Below is a small trained network, with its code and all its weights. Each question gives an input and a class and asks what happens when units are switched off, that is, made to give their printed mean instead of their output.

import numpy as np


def w(rows, s, z=0):
    codes = np.array(rows[::2]) - 128.0
    scale = np.full(codes.shape[1], s)
    scale[-1] = z or s
    return codes * scale


def f(y):
    return np.maximum(y, 0)


def log_softmax(a):
    a = a - a.max(-1, keepdims=True)
    return a - np.log(np.exp(a).sum(-1, keepdims=True))


def net(x, mask):
    res = np.array(x, float).reshape(1, 6) / 4 @ E
    y = f(res @ A[0][:, :-1].T + A[0][:, -1])
    res = res + np.where(mask, y, B[0][:, -1]) @ B[0][:, :-1]
    return log_softmax(res[-1] @ U[:, :-1].T + U[:, -1])


A, B = {}, {}
E = w([
[132,122,134,127,127,125,126,126,131],'x0',
[135,144,86,116,180,84,150,95,160],'x1',
[131,184,181,101,153,108,69,128,112],'x2',
[116,105,91,4,139,140,107,171,140],'x3',
[130,118,140,124,136,128,132,128,126],'x4',
[184,97,82,161,137,91,94,157,88],'x5',
],0.012)
A[0] = w([
[84,164,147,116,104,167,166,86,174,114],'N0',
[174,99,101,140,139,110,103,161,108,2],'N1',
[113,180,170,92,155,93,49,153,88,146],'N2',
[77,131,164,105,127,153,147,114,176,22],'N3',
[95,86,91,2,131,136,98,211,125,7],'N4',
[119,113,185,119,84,153,86,201,93,109],'N5',
[153,156,104,89,194,65,143,73,166,111],'N6',
[120,74,89,131,97,161,177,157,145,96],'N7',
[147,133,167,164,91,170,122,160,111,107],'N8',
[174,110,110,146,130,80,85,177,113,14],'N9',
[169,99,85,139,131,91,91,158,80,17],'N10',
[119,119,144,110,75,190,102,175,98,153],'N11',
[75,154,152,101,137,195,142,90,158,58],'N12',
[130,68,83,142,112,165,191,147,132,153],'N13',
],0.0095,0.003)
B[0] = w([
[162,116,133,95,76,94,135,116,54,209],'N0',
[166,126,111,73,86,112,165,136,90,164],'N1',
[175,190,143,101,160,221,97,81,189,218],'N2',
[170,113,114,65,75,116,164,117,64,180],'N3',
[49,152,206,254,130,39,41,75,85,255],'N4',
[111,70,80,119,162,127,176,175,181,197],'N5',
[92,38,56,128,151,116,211,176,196,202],'N6',
[161,180,162,89,184,180,102,84,158,199],'N7',
[71,72,105,165,157,109,167,177,151,185],'N8',
[175,129,137,49,87,120,168,109,79,173],'N9',
[169,99,125,65,94,138,149,140,78,180],'N10',
[83,88,49,130,161,100,179,188,183,196],'N11',
[178,107,99,73,98,112,166,156,45,197],'N12',
[155,185,197,117,170,188,67,65,167,216],'N13',
],0.0075,0.0091)
U = w([
[176,117,109,45,52,110,151,132,27,73],'0',
[74,142,164,250,127,58,98,84,92,159],'1',
[119,132,106,118,140,152,120,132,158,254],'2',
[84,77,69,107,177,120,175,186,225,71],'3',
[163,184,150,91,175,254,87,76,195,76],'4',
],0.0084,0.0073)

Each question gives the input, the list of numbers given to net, and the class t.
The units are the neurons (one row each of A and B). Each row of codes is followed by its name. A weight is (code - 128) times the scale printed after its matrix; where a second scale follows, it is the last column's (A, B and U).
mask holds one flag per neuron, in row order. A switched-off neuron (its flag False) gives its mean, the last column of its row in B, instead of its output. The means were averaged over made-up inputs and are rounded, as every weight is.
A unit's drop is (log p(t) with every unit on - log p(t) with that unit switched off) / (log p(t) with every unit on - log p(t) with every unit switched off).
The circuit of an input: a set's keep is (log p(t) with only the set's units on - log p(t) with every unit switched off) / (log p(t) with every unit on - log p(t) with every unit switched off). Starting from the 12 units with the biggest drops (on a tie, the unit counted first), units are removed one at a time, each time the one whose removal leaves the highest keep (on an exact tie, the one counted first), for as long as the keep stays at least 0.8.
circuit, biggest first: the units of the circuit, biggest drop first
k most important neurons: the k neurons with the biggest drops, biggest first
drop of u: that unit's drop, to one decimal
input [2,3,-8,-3,-6,2], class 4: 2 most important neurons : (N13; N4)
input [-3,6,8,-4,-1,-3], class 4: 2 most important neurons : (N2; N4)
input [3,-4,7,7,-5,-8], class 0: circuit, biggest first : (N12)
input [-4,5,3,-3,6,4], class 3: circuit, biggest first : (N4; N6)
input [0,1,8,7,1,-8], class 0: 4 most important neurons : (N12; N3; N0; N13)
input [-5,2,7,8,5,-8], class 0: 3 most important neurons : (N12; N3; N0)
input [0,1,7,-1,-7,-7], class 0: circuit, biggest first : (N12; N0)
input [6,-7,1,-4,1,0], class 3: circuit, biggest first : (N4; N5; N8)
input [6,-7,4,5,-4,6], class 3: 2 most important neurons : (N5; N11)
input [-1,2,-4,-7,4,8], class 0: 4 most important neurons : (N4; N10; N9; N1)
input [-7,-7,-7,-6,-3,6], class 2: 3 most important neurons : (N4; N13; N8)
input [-3,-7,6,1,7,-1], class 3: circuit, biggest first : (N5; N11)
input [4,6,6,-4,3,3], class 3: 2 most important neurons : (N6; N4)
input [8,-2,-8,7,0,-8], class 0: most important neuron : (N12)
input [-4,-7,-3,2,-8,3], class 3: circuit, biggest first : (N11; N5)
input [4,-8,-7,0,3,-5], class 3: 2 most important neurons : (N11; N8)
input [6,-6,-8,8,6,0], class 1: 2 most important neurons : (N4; N2)
input [6,-7,-8,0,6,-2], class 4: drop of N7 : 0.9
input [1,-6,-2,-1,2,5], class 3: drop of N11 : 0.3
input [6,-5,-8,7,-5,7], class 4: circuit, biggest first : (N13)
input [4,6,8,-1,4,3], class 4: drop of N8 : 0.2
